Here is a tiny trained network, its code and every weight. The questions are about switching its units off for an input and a class, where a switched-off unit gives its printed mean instead of its output.

import numpy as np


def w(rows, s, z=0):
    codes = np.array(rows[::2]) - 128.0
    scale = np.full(codes.shape[1], s)
    scale[-1] = z or s
    return codes * scale


def norm(h):
    return h / np.sqrt((h * h).mean(-1, keepdims=True) + 1e-5)


def f(y):
    return np.maximum(y, 0)


def log_softmax(a):
    a = a - a.max(-1, keepdims=True)
    return a - np.log(np.exp(a).sum(-1, keepdims=True))


def net(x, mask):
    res = np.array(x, float).reshape(1, 6) / 4 @ E
    u = 0
    for l in range(2):
        y = f(norm(res) @ A[l][:, :-1].T + A[l][:, -1])
        res = res + np.where(mask[u : u + 4], y, B[l][:, -1]) @ B[l][:, :-1]
        u += 4
    return log_softmax(norm(res)[-1] @ U[:, :-1].T + U[:, -1])


A, B = {}, {}
E = w([
[94,91,137,132,103,224,152,115,107,131,155,152],'x0',
[118,159,148,91,159,78,99,142,131,115,148,178],'x1',
[205,131,69,90,240,112,146,172,134,100,3,243],'x2',
[103,161,170,150,86,68,150,128,142,178,169,97],'x3',
[94,184,115,189,127,196,176,121,240,139,77,172],'x4',
[159,129,174,182,131,87,219,180,113,199,74,183],'x5',
],0.0024)
A[0] = w([
[117,157,133,135,159,105,158,140,200,144,114,162,78],'L0N0',
[105,132,85,138,121,229,68,99,161,60,112,102,5],'L0N1',
[53,120,162,132,60,189,170,98,85,160,201,98,72],'L0N2',
[144,129,164,4,184,52,16,115,86,51,173,131,10],'L0N3',
],0.003,0.0026)
B[0] = w([
[132,141,188,149,155,91,170,115,114,104,86,164,181],'L0N0',
[122,84,43,15,211,225,172,28,252,60,197,49,182],'L0N1',
[184,32,179,160,143,165,161,153,83,137,97,131,253],'L0N2',
[30,203,59,134,113,117,8,210,58,80,186,192,211],'L0N3',
],0.0035,0.0028)
A[1] = w([
[103,129,160,165,83,86,113,109,125,133,167,53,64],'L1N0',
[108,115,51,78,133,210,103,33,228,82,135,82,76],'L1N1',
[116,120,167,143,82,38,109,120,123,155,171,8,5],'L1N2',
[79,251,136,172,101,119,162,138,255,168,101,182,27],'L1N3',
],0.0036,0.0031)
B[1] = w([
[201,138,114,56,96,103,140,127,144,207,56,105,192],'L1N0',
[92,102,54,104,179,167,207,118,238,76,189,80,255],'L1N1',
[229,212,101,60,83,65,114,74,206,182,116,78,197],'L1N2',
[2,231,229,245,141,100,84,33,147,66,134,169,222],'L1N3',
],0.0048,0.003)
U = w([
[235,102,88,109,198,97,173,189,88,123,11,194,30],'0',
[214,163,151,85,21,62,117,101,154,210,152,29,125],'1',
[132,25,210,187,41,207,177,153,62,180,151,106,20],'2',
[100,145,67,84,127,88,2,184,52,69,193,149,185],'3',
[87,100,43,100,159,217,169,98,250,58,182,70,254],'4',
[49,210,215,250,148,110,157,96,191,98,78,181,160],'5',
],0.0071,0.00097)

Each question gives the input, the list of numbers given to net, and the class t.
The units are the neurons (one row each of A and B). Each row of codes is followed by its name. A weight is (code - 128) times the scale printed after its matrix; where a second scale follows, it is the last column's (A, B and U).
mask holds one flag per neuron, layer by layer. A switched-off neuron (its flag False) gives its mean, the last column of its row in B, instead of its output. The means were averaged over made-up inputs and are rounded, as every weight is.
A unit's drop is (log p(t) with every unit on - log p(t) with that unit switched off) / (log p(t) with every unit on - log p(t) with every unit switched off).
The circuit of an input: a set's keep is (log p(t) with only the set's units on - log p(t) with every unit switched off) / (log p(t) with every unit on - log p(t) with every unit switched off). Starting from all 8 units, units are removed one at a time, each time the one whose removal leaves the highest keep (on an exact tie, the one counted first), for as long as the keep stays at least 0.8.
circuit, biggest first: the units of the circuit, biggest drop first
top k neurons: the k neurons with the biggest drops, biggest first
k most important neurons of layer l: the k neurons of layer l with the biggest drops, biggest first
drop of u: that unit's drop, to one decimal
input [8,6,8,-6,-5,0], class 3: circuit, biggest first : L0N3; L0N2
input [8,2,4,3,-3,0], class 3: circuit, biggest first : L0N2; L1N1
input [-6,3,6,4,-8,1], class 3: circuit, biggest first : L0N3
input [6,0,-5,8,5,2], class 2: circuit, biggest first : L0N2; L1N1
input [-7,1,6,-4,5,2], class 5: top 2 neurons : L1N3; L0N2
input [-5,5,6,-4,5,-2], class 5: circuit, biggest first : L0N2; L1N3; L0N1; L0N0
input [-5,1,2,-7,4,6], class 5: top 2 neurons : L1N3; L0N2
input [0,3,4,-3,0,-2], class 3: circuit, biggest first : L0N3; L1N1
input [8,-1,2,-4,-6,0], class 3: 2 most important neurons of layer 0 : L0N2; L0N3
input [-8,1,-5,-1,1,-4], class 1: 2 most important neurons of layer 1 : L1N2; L1N0
input [5,-4,2,1,0,2], class 2: top 2 neurons : L1N1; L1N3
input [-2,-1,1,-4,-6,3], class 3: drop of L0N3 : 0.4
input [-7,3,-7,-2,2,-3], class 1: drop of L0N2 : 0.0
input [-2,-5,8,7,-7,-4], class 3: circuit, biggest first : L0N3
input [1,-2,8,4,-8,-2], class 3: drop of L0N3 : 0.6
input [6,-3,0,-5,0,4], class 2: drop of L0N1 : 0.1
